Below is a small trained network, with its code and all its weights. Each question gives an input and a class and asks what happens when units are switched off, that is, made to give their printed mean instead of their output.

import numpy as np


def w(rows, s, z=0):
    codes = np.array(rows[::2]) - 128.0
    scale = np.full(codes.shape[1], s)
    scale[-1] = z or s
    return codes * scale


def norm(h):
    return h / np.sqrt((h * h).mean(-1, keepdims=True) + 1e-5)


def f(y):
    return y / 2 * (1 + np.tanh(0.7978845608 * (y + 0.044715 * y**3)))


def log_softmax(a):
    a = a - a.max(-1, keepdims=True)
    return a - np.log(np.exp(a).sum(-1, keepdims=True))


def net(x, mask):
    res = np.array(x, float).reshape(1, 4) / 4 @ E
    u = 0
    for l in range(2):
        y = f(norm(res) @ A[l][:, :-1].T + A[l][:, -1])
        res = res + np.where(mask[u : u + 5], y, B[l][:, -1]) @ B[l][:, :-1]
        u += 5
    return log_softmax(norm(res)[-1] @ U[:, :-1].T + U[:, -1])


A, B = {}, {}
E = w([
[80,253,15,132],'x0',
[118,139,163,195],'x1',
[153,102,55,174],'x2',
[128,128,128,129],'x3',
],0.0063)
A[0] = w([
[167,48,35,169,142],'0.n0',
[130,51,39,50,43],'0.n1',
[134,152,185,63,144],'0.n2',
[100,117,134,255,92],'0.n3',
[166,47,147,129,3],'0.n4',
],0.013,0.0036)
B[0] = w([
[6,163,105,64,255],'0.n0',
[237,155,163,105,198],'0.n1',
[101,153,172,154,198],'0.n2',
[205,156,149,59,215],'0.n3',
[147,103,127,207,206],'0.n4',
],0.019,0.0056)
A[1] = w([
[135,176,55,157,163],'1.n0',
[219,127,146,82,39],'1.n1',
[119,154,178,193,243],'1.n2',
[142,7,93,158,63],'1.n3',
[75,80,155,78,249],'1.n4',
],0.018,0.0013)
B[1] = w([
[161,85,193,191,215],'1.n0',
[188,122,170,89,225],'1.n1',
[126,148,69,89,253],'1.n2',
[179,158,127,252,182],'1.n3',
[74,161,173,196,193],'1.n4',
],0.023,0.0062)
U = w([
[160,124,164,236,136],'0',
[35,195,143,93,131],'1',
[133,156,153,118,252],'2',
[181,136,182,52,121],'3',
[123,120,113,98,105],'4',
[110,31,61,102,50],'5',
[91,3,60,94,39],'6',
[96,19,73,105,55],'7',
],0.015,0.011)

Each question gives the input, the list of numbers given to net, and the class t.
The units are the neurons (one row each of A and B). Each row of codes is followed by its name. A weight is (code - 128) times the scale printed after its matrix; where a second scale follows, it is the last column's (A, B and U).
mask holds one flag per neuron, layer by layer. A switched-off neuron (its flag False) gives its mean, the last column of its row in B, instead of its output. The means were averaged over made-up inputs and are rounded, as every weight is.
A unit's drop is (log p(t) with every unit on - log p(t) with that unit switched off) / (log p(t) with every unit on - log p(t) with every unit switched off).
The circuit of an input: a set's keep is (log p(t) with only the set's units on - log p(t) with every unit switched off) / (log p(t) with every unit on - log p(t) with every unit switched off). Starting from all 10 units, units are removed one at a time, each time the one whose removal leaves the highest keep (on an exact tie, the one counted first), for as long as the keep stays at least 0.8.
circuit, biggest first: the units of the circuit, biggest drop first
most important unit: the unit with the biggest drop
top k neurons: the k neurons with the biggest drops, biggest first
k most important neurons of layer l: the k neurons of layer l with the biggest drops, biggest first
drop when u is switched off: that unit's drop, to one decimal
input [6,0,-3,0], class 0: 2 most important neurons of layer 0 => [0.n0 0.n3]
input [5,8,-2,-6], class 3: top 2 neurons => [0.n3 0.n0]
input [8,7,-8,7], class 0: circuit, biggest first => [0.n0]
input [-8,-8,-6,8], class 0: circuit, biggest first => [0.n3 0.n0 1.n3]
input [1,-8,-8,-2], class 1: top 4 neurons => [0.n2 0.n3 1.n0 1.n1]
input [8,-8,1,0], class 0: top 2 neurons => [1.n0 0.n3]
input [7,-2,-7,1], class 0: top 3 neurons => [1.n0 0.n0 0.n3]
input [7,-3,3,1], class 0: 2 most important neurons of layer 1 => [1.n0 1.n1]
input [-1,8,7,4], class 3: 2 most important neurons of layer 0 => [0.n3 0.n2]
input [2,-3,5,-1], class 1: 2 most important neurons of layer 0 => [0.n0 0.n3]
input [-8,-2,3,2], class 0: top 2 neurons => [1.n3 0.n4]
input [4,-1,3,0], class 0: top 3 neurons => [1.n0 1.n2 0.n3]
input [-1,4,5,3], class 1: 2 most important neurons of layer 0 => [0.n0 0.n1]
input [8,-1,5,2], class 0: most important unit => 1.n0
input [4,5,-1,-1], class 3: top 2 neurons => [0.n0 0.n3]
input [-1,-6,8,-8], class 1: top 2 neurons => [0.n0 0.n3]
input [8,0,-2,5], class 0: top 2 neurons => [1.n0 0.n0]
input [-3,8,2,-1], class 3: drop when 0.n3 is switched off => 1.6
input [0,-3,6,1], class 1: drop when 0.n0 is switched off => 1.2
input [-4,2,6,5], class 1: drop when 0.n0 is switched off => 1.1
input [7,0,3,2], class 0: circuit, biggest first => [1.n0]
input [-8,0,0,-3], class 0: drop when 0.n1 is switched off => 0.0
